[[ -8 -18 -35  -6   4]
 [-11 -15 -17  -4   3]
 [ 25  17  59  13  -5]
 [  5   6  15   6  -7]
 [  7  22  32   3   1]]
->
[[-15 -17]
 [ 17  59]]

[[ 11  -9  23]
 [  7  21 -31]
 [ 19  -2 -46]
 [-24  -6  57]]
->
[[ 21 -31]
 [ -2 -46]]

[[ 56 -35   7   3]
 [ 50  32   9  28]
 [-42  -5  27 -41]
 [-26  55  25  -7]]
->
[[32  9]
 [-5 27]]

[[-70 -65   3]
 [-62  24 -76]
 [-77 -32 -43]
 [ 58 -41 -66]]
->
[[ 24 -76]
 [-32 -43]]

[[-14 -75  44  44]
 [ 35  10 -46  51]
 [ 14  36 -10  11]]
->
[[ 10 -46]
 [ 36 -10]]

[[  6  18  25]
 [ -9  26   0]
 [ 40 -33  72]
 [ 19  16  14]]
->
[[ 26   0]
 [-33  72]]

[[-19 -35 -10   5]
 [ 24 -29  37 -11]
 [ -9  14  73 -68]]
->
[[-29  37]
 [ 14  73]]

[[ 12 -44  -2]
 [ 13   0 -29]
 [ 14 -17   0]
 [  7  57 -25]]
->
[[  0 -29]
 [-17   0]]

[[ 34   7  17]
 [-14   5 -21]
 [ -7  57  -6]]
->
[[  5 -21]
 [ 57  -6]]
---
[[ 25  18  10 -38 -26 -55 -51 -56 -58  19  62  29  38]
 [  0 -57 -34 -17 -39  48  56  37  41  24  24  15  10]
 [  4  34 -33  17  14 -13 -20 -43 -39  30 -23  32  11]
 [ -7  62  25  52  69 -10 -12   9  -1 -62 -36 -54 -37]]
->
[[  0 -57 -34 -17 -39  48  56  37  41  24  24  15  10]
 [ 25  18  10 -38 -26 -55 -51 -56 -58  19  62  29  38]
 [  4  34 -33  17  14 -13 -20 -43 -39  30 -23  32  11]
 [ -7  62  25  52  69 -10 -12   9  -1 -62 -36 -54 -37]]

[[-27  22  17  44  11]
 [-42  41  24  27 -23]
 [-10 -33 -35 -31 -31]
 [ 59 -23  10 -32  31]
 [ -7  62  14  36  18]
 [ 29 -13  40 -20  10]
 [-24  44   6  51  18]]
->
[[-10 -33 -35 -31 -31]
 [ 59 -23  10 -32  31]
 [ 29 -13  40 -20  10]
 [-27  22  17  44  11]
 [-42  41  24  27 -23]
 [-24  44   6  51  18]
 [ -7  62  14  36  18]]

[[-10  20   5  17   6 -15]
 [-14  17  -1  12 -22  -5]
 [-55  46  24   3   6 -20]
 [-19  10  -6  19  -4  -4]]
->
[[-19  10  -6  19  -4  -4]
 [-14  17  -1  12 -22  -5]
 [-10  20   5  17   6 -15]
 [-55  46  24   3   6 -20]]

[[ -5 -14  -9 -18   4   5  12  15  -2  -3  18  24]
 [ 12 -22 -11  -8  15  17  23  23  17  15   4  -2]
 [-15  -1 -22  13  -5  -9  20  22  33  31  -8   8]
 [-11  37  34   3  -9 -16 -28 -32 -30 -28  14  10]
 [-12  34  19   3  -1 -16  -1  -4   4   6   2  -8]
 [ -2 -24 -26  -9  -3  -1  15  15   4   4  24  13]
 [ 40   9  72 -16  32  44 -32 -35 -50 -54   1   5]]
->
[[ -2 -24 -26  -9  -3  -1  15  15   4   4  24  13]
 [ 12 -22 -11  -8  15  17  23  23  17  15   4  -2]
 [ -5 -14  -9 -18   4   5  12  15  -2  -3  18  24]
 [-15  -1 -22  13  -5  -9  20  22  33  31  -8   8]
 [ 40   9  72 -16  32  44 -32 -35 -50 -54   1   5]
 [-12  34  19   3  -1 -16  -1  -4   4   6   2  -8]
 [-11  37  34   3  -9 -16 -28 -32 -30 -28  14  10]]

[[-65 -43  43  10 -26  58 -12  -4 -42  33 -35]
 [-65 -49  53  23 -40  58 -10   5 -39  21 -61]
 [-17   2  49  56 -60 -27 -56 -21 -65  52 -32]
 [-39 -19  52  55 -58 -14 -49 -32 -67  55 -39]
 [ 21 -53 -21 -35  49 -30  65 -49   9 -24 -60]]
->
[[ 21 -53 -21 -35  49 -30  65 -49   9 -24 -60]
 [-65 -49  53  23 -40  58 -10   5 -39  21 -61]
 [-65 -43  43  10 -26  58 -12  -4 -42  33 -35]
 [-39 -19  52  55 -58 -14 -49 -32 -67  55 -39]
 [-17   2  49  56 -60 -27 -56 -21 -65  52 -32]]

[[  2  11]
 [  0 -11]
 [ -1 -33]
 [  5  -3]
 [  0  61]]
->
[[ -1 -33]
 [  0 -11]
 [  5  -3]
 [  2  11]
 [  0  61]]
